Here is a tiny trained network, its code and every weight. The questions are about switching its units off for an input and a class, where a switched-off unit gives its printed mean instead of its output.

import numpy as np


def w(rows, s, z=0):
    codes = np.array(rows[::2]) - 128.0
    scale = np.full(codes.shape[1], s)
    scale[-1] = z or s
    return codes * scale


def f(y):
    return y / 2 * (1 + np.tanh(0.7978845608 * (y + 0.044715 * y**3)))


def log_softmax(a):
    a = a - a.max(-1, keepdims=True)
    return a - np.log(np.exp(a).sum(-1, keepdims=True))


def net(x, mask):
    res = np.array(x, float).reshape(1, 4) / 4 @ E
    y = f(res @ A[0][:, :-1].T + A[0][:, -1])
    res = res + np.where(mask, y, B[0][:, -1]) @ B[0][:, :-1]
    return log_softmax(res[-1] @ U[:, :-1].T + U[:, -1])


A, B = {}, {}
E = w([
[190,65,227,190,20,194,218,171,30,55,44,239],'x0',
[79,206,34,132,34,161,224,210,231,192,177,248],'x1',
[182,47,115,43,215,29,165,222,38,187,204,230],'x2',
[6,31,115,253,188,203,32,218,108,244,63,143],'x3',
],0.0042)
A[0] = w([
[240,213,144,29,72,50,216,43,126,19,173,113,111],'neuron 1',
[179,77,196,176,34,181,191,160,54,67,62,194,107],'neuron 2',
[180,29,225,124,233,96,40,53,16,69,75,35,1],'neuron 3',
[170,53,124,48,214,42,154,214,53,181,201,202,44],'neuron 4',
[186,72,214,181,32,190,203,160,48,58,49,206,105],'neuron 5',
[69,209,152,205,38,215,86,30,208,66,50,49,87],'neuron 6',
[179,77,195,176,33,180,192,161,53,66,61,194,105],'neuron 7',
[31,43,122,231,181,190,54,208,104,229,63,135,97],'neuron 8',
[71,205,150,201,38,211,89,36,204,69,54,53,91],'neuron 9',
[69,212,24,129,6,192,246,253,246,220,199,253,64],'neuron 10',
[169,62,123,57,211,52,153,208,59,179,193,194,55],'neuron 11',
[31,46,123,229,181,189,57,209,106,228,65,135,99],'neuron 12',
[76,185,52,77,229,66,47,73,209,186,210,46,122],'neuron 13',
],0.0039,0.00093)
B[0] = w([
[153,110,210,38,70,222,109,126,213,45,229,213,227],'neuron 1',
[55,187,90,86,199,115,87,157,197,201,142,55,223],'neuron 2',
[82,169,179,200,78,29,64,63,58,83,39,139,211],'neuron 3',
[199,66,62,189,118,162,204,163,61,147,96,137,188],'neuron 4',
[56,190,87,86,202,114,88,160,198,200,141,52,241],'neuron 5',
[213,51,49,181,131,172,221,184,59,161,109,139,221],'neuron 6',
[61,182,92,89,193,115,90,154,194,196,141,59,223],'neuron 7',
[164,116,206,50,64,198,116,110,192,39,212,208,226],'neuron 8',
[209,57,52,177,131,171,218,179,63,160,110,139,216],'neuron 9',
[76,173,197,214,76,2,44,54,39,69,16,131,254],'neuron 10',
[197,70,64,185,119,161,200,159,62,147,97,137,180],'neuron 11',
[162,118,205,52,67,196,116,112,191,42,211,205,224],'neuron 12',
[61,179,83,90,199,125,102,165,197,205,138,56,215],'neuron 13',
],0.0058,0.0056)
U = w([
[154,115,202,41,71,209,123,113,184,39,237,184,188],'0',
[56,183,84,88,241,112,99,172,188,254,141,55,223],'1',
[214,47,49,203,128,164,242,187,52,169,99,133,90],'2',
[84,162,182,209,78,3,67,26,64,79,31,136,2],'3',
],0.0089,0.00068)

Each question gives the input, the list of numbers given to net, and the class t.
The units are the neurons (one row each of A and B). Each row of codes is followed by its name. A weight is (code - 128) times the scale printed after its matrix; where a second scale follows, it is the last column's (A, B and U).
mask holds one flag per neuron, in row order. A switched-off neuron (its flag False) gives its mean, the last column of its row in B, instead of its output. The means were averaged over made-up inputs and are rounded, as every weight is.
A unit's drop is (log p(t) with every unit on - log p(t) with that unit switched off) / (log p(t) with every unit on - log p(t) with every unit switched off).
The circuit of an input: a set's keep is (log p(t) with only the set's units on - log p(t) with every unit switched off) / (log p(t) with every unit on - log p(t) with every unit switched off). Starting from the 12 units with the biggest drops (on a tie, the unit counted first), units are removed one at a time, each time the one whose removal leaves the highest keep (on an exact tie, the one counted first), for as long as the keep stays at least 0.8.
units of the circuit, in order: the units of the circuit, biggest drop first
unit that matters most: the unit with the biggest drop
top k neurons: the k neurons with the biggest drops, biggest first
drop of u: that unit's drop, to one decimal
input [8,-7,-4,3], class 1: units of the circuit, in order => [neuron 5; neuron 2]
input [5,4,-7,-1], class 2: units of the circuit, in order => [neuron 6]
input [-5,-2,7,-3], class 2: units of the circuit, in order => [neuron 4; neuron 11]
input [-7,-5,0,-7], class 0: top 2 neurons => [neuron 1; neuron 5]
input [-3,-7,8,-6], class 2: top 3 neurons => [neuron 4; neuron 11; neuron 10]
input [5,6,3,7], class 0: top 3 neurons => [neuron 8; neuron 12; neuron 3]
input [0,-7,6,-4], class 3: top 2 neurons => [neuron 3; neuron 6]
input [8,7,-4,-7], class 1: units of the circuit, in order => [neuron 5; neuron 2]
input [-7,-2,8,2], class 2: top 2 neurons => [neuron 4; neuron 11]
input [-7,-5,6,-8], class 0: top 2 neurons => [neuron 1; neuron 5]
input [2,-4,-7,-4], class 2: top 2 neurons => [neuron 6; neuron 9]
input [1,4,6,8], class 0: top 2 neurons => [neuron 8; neuron 12]
input [-1,-5,-1,2], class 3: top 2 neurons => [neuron 3; neuron 1]
input [-3,8,0,4], class 3: units of the circuit, in order => [neuron 10]
input [-3,4,-2,-1], class 3: top 2 neurons => [neuron 10; neuron 5]
input [1,2,-6,5], class 2: top 3 neurons => [neuron 6; neuron 9; neuron 1]
input [-4,6,1,4], class 3: drop of neuron 10 => 0.6
input [-4,7,-3,2], class 3: drop of neuron 10 => 0.6
input [-2,-1,7,-3], class 2: drop of neuron 9 => 0.0
input [2,7,4,-5], class 3: unit that matters most => neuron 10
